Below is a small trained network, with its code and all its weights. Each question gives an input and a class and asks what happens when units are switched off, that is, made to give their printed mean instead of their output.

import numpy as np


def w(rows, s, z=0):
    codes = np.array(rows[::2]) - 128.0
    scale = np.full(codes.shape[1], s)
    scale[-1] = z or s
    return codes * scale


def norm(h):
    return h / np.sqrt((h * h).mean(-1, keepdims=True) + 1e-5)


def f(y):
    return np.maximum(y, 0)


def log_softmax(a):
    a = a - a.max(-1, keepdims=True)
    return a - np.log(np.exp(a).sum(-1, keepdims=True))


def net(x, mask):
    res = np.array(x, float).reshape(1, 2) / 4 @ E
    u = 0
    for l in range(3):
        y = f(norm(res) @ A[l][:, :-1].T + A[l][:, -1])
        res = res + np.where(mask[u : u + 3], y, B[l][:, -1]) @ B[l][:, :-1]
        u += 3
    return log_softmax(norm(res)[-1] @ U[:, :-1].T + U[:, -1])


A, B = {}, {}
E = w([
[122,254,196,177,209,206,138,162,78,150],'x0',
[60,115,118,184,40,207,116,138,222,55],'x1',
],0.0069)
A[0] = w([
[108,127,113,160,76,164,141,83,168,98,71],'L0N1',
[161,131,143,41,165,2,132,127,105,144,109],'L0N2',
[101,158,157,116,141,149,147,184,133,110,2],'L0N3',
],0.0082,0.00081)
B[0] = w([
[25,82,51,128,196,65,17,91,73,108,205],'L0N1',
[122,2,48,106,63,134,95,43,159,129,254],'L0N2',
[159,43,184,219,138,48,57,120,123,8,177],'L0N3',
],0.006,0.0086)
A[1] = w([
[83,164,66,210,64,143,118,59,253,125,255],'L1N1',
[69,48,166,161,139,130,58,128,159,123,51],'L1N2',
[185,163,215,243,196,155,61,150,85,83,92],'L1N3',
],0.0047,0.00065)
B[1] = w([
[254,160,75,127,54,93,72,36,118,176,217],'L1N1',
[224,147,146,157,162,152,144,188,148,206,234],'L1N2',
[80,84,138,62,133,144,216,190,154,89,255],'L1N3',
],0.0066,0.0062)
A[2] = w([
[103,65,70,47,32,84,120,24,143,225,189],'L2N1',
[153,132,21,7,140,45,105,62,91,254,255],'L2N2',
[251,223,104,126,165,104,111,86,146,173,128],'L2N3',
],0.0058,0.0024)
B[2] = w([
[189,132,176,154,226,202,241,68,2,176,249],'L2N1',
[161,229,159,191,110,161,192,39,143,167,249],'L2N2',
[207,196,131,156,212,247,160,128,114,173,142],'L2N3',
],0.0087,0.013)
U = w([
[77,121,201,95,180,158,252,198,130,63,191],'0',
[80,90,83,218,127,140,2,139,195,69,167],'1',
[80,169,102,65,14,89,104,166,141,165,1],'2',
[114,157,79,45,93,111,87,175,174,177,37],'3',
[109,153,140,91,47,102,94,123,167,144,29],'4',
[149,149,103,47,95,67,89,149,171,131,57],'5',
[112,162,91,35,73,96,85,150,168,153,34],'6',
[169,146,120,188,146,162,196,10,67,179,196],'7',
],0.0098,0.0042)

Each question gives the input, the list of numbers given to net, and the class t.
The units are the neurons (one row each of A and B). Each row of codes is followed by its name. A weight is (code - 128) times the scale printed after its matrix; where a second scale follows, it is the last column's (A, B and U).
mask holds one flag per neuron, layer by layer. A switched-off neuron (its flag False) gives its mean, the last column of its row in B, instead of its output. The means were averaged over made-up inputs and are rounded, as every weight is.
A unit's drop is (log p(t) with every unit on - log p(t) with that unit switched off) / (log p(t) with every unit on - log p(t) with every unit switched off).
The circuit of an input: a set's keep is (log p(t) with only the set's units on - log p(t) with every unit switched off) / (log p(t) with every unit on - log p(t) with every unit switched off). Starting from all 9 units, units are removed one at a time, each time the one whose removal leaves the highest keep (on an exact tie, the one counted first), for as long as the keep stays at least 0.8.
units of the circuit, in order: the units of the circuit, biggest drop first
k most important neurons: the k neurons with the biggest drops, biggest first
k most important neurons of layer l: the k neurons of layer l with the biggest drops, biggest first
drop when u is switched off: that unit's drop, to one decimal
input [2,4], class 1: units of the circuit, in order => (L2N1; L0N2; L2N2)
input [1,6], class 1: 2 most important neurons => (L0N2; L2N1)
input [7,-5], class 0: 4 most important neurons => (L1N3; L1N1; L2N2; L2N1)
input [4,3], class 0: units of the circuit, in order => (L0N2; L1N3; L2N2)
input [2,2], class 1: 2 most important neurons => (L2N1; L2N2)
input [1,1], class 1: 2 most important neurons of layer 2 => (L2N1; L2N2)
input [5,3], class 0: 2 most important neurons => (L0N2; L1N3)
input [1,7], class 1: 4 most important neurons => (L0N2; L2N1; L0N1; L2N2)
input [2,3], class 1: 3 most important neurons => (L2N1; L0N2; L2N2)
input [5,7], class 1: units of the circuit, in order => (L2N1; L2N2)
input [2,7], class 1: 2 most important neurons => (L2N1; L0N2)
input [8,-4], class 0: drop when L2N2 is switched off => 0.1
input [2,-1], class 0: drop when L0N2 is switched off => 0.3
input [8,8], class 1: drop when L2N1 is switched off => 0.7
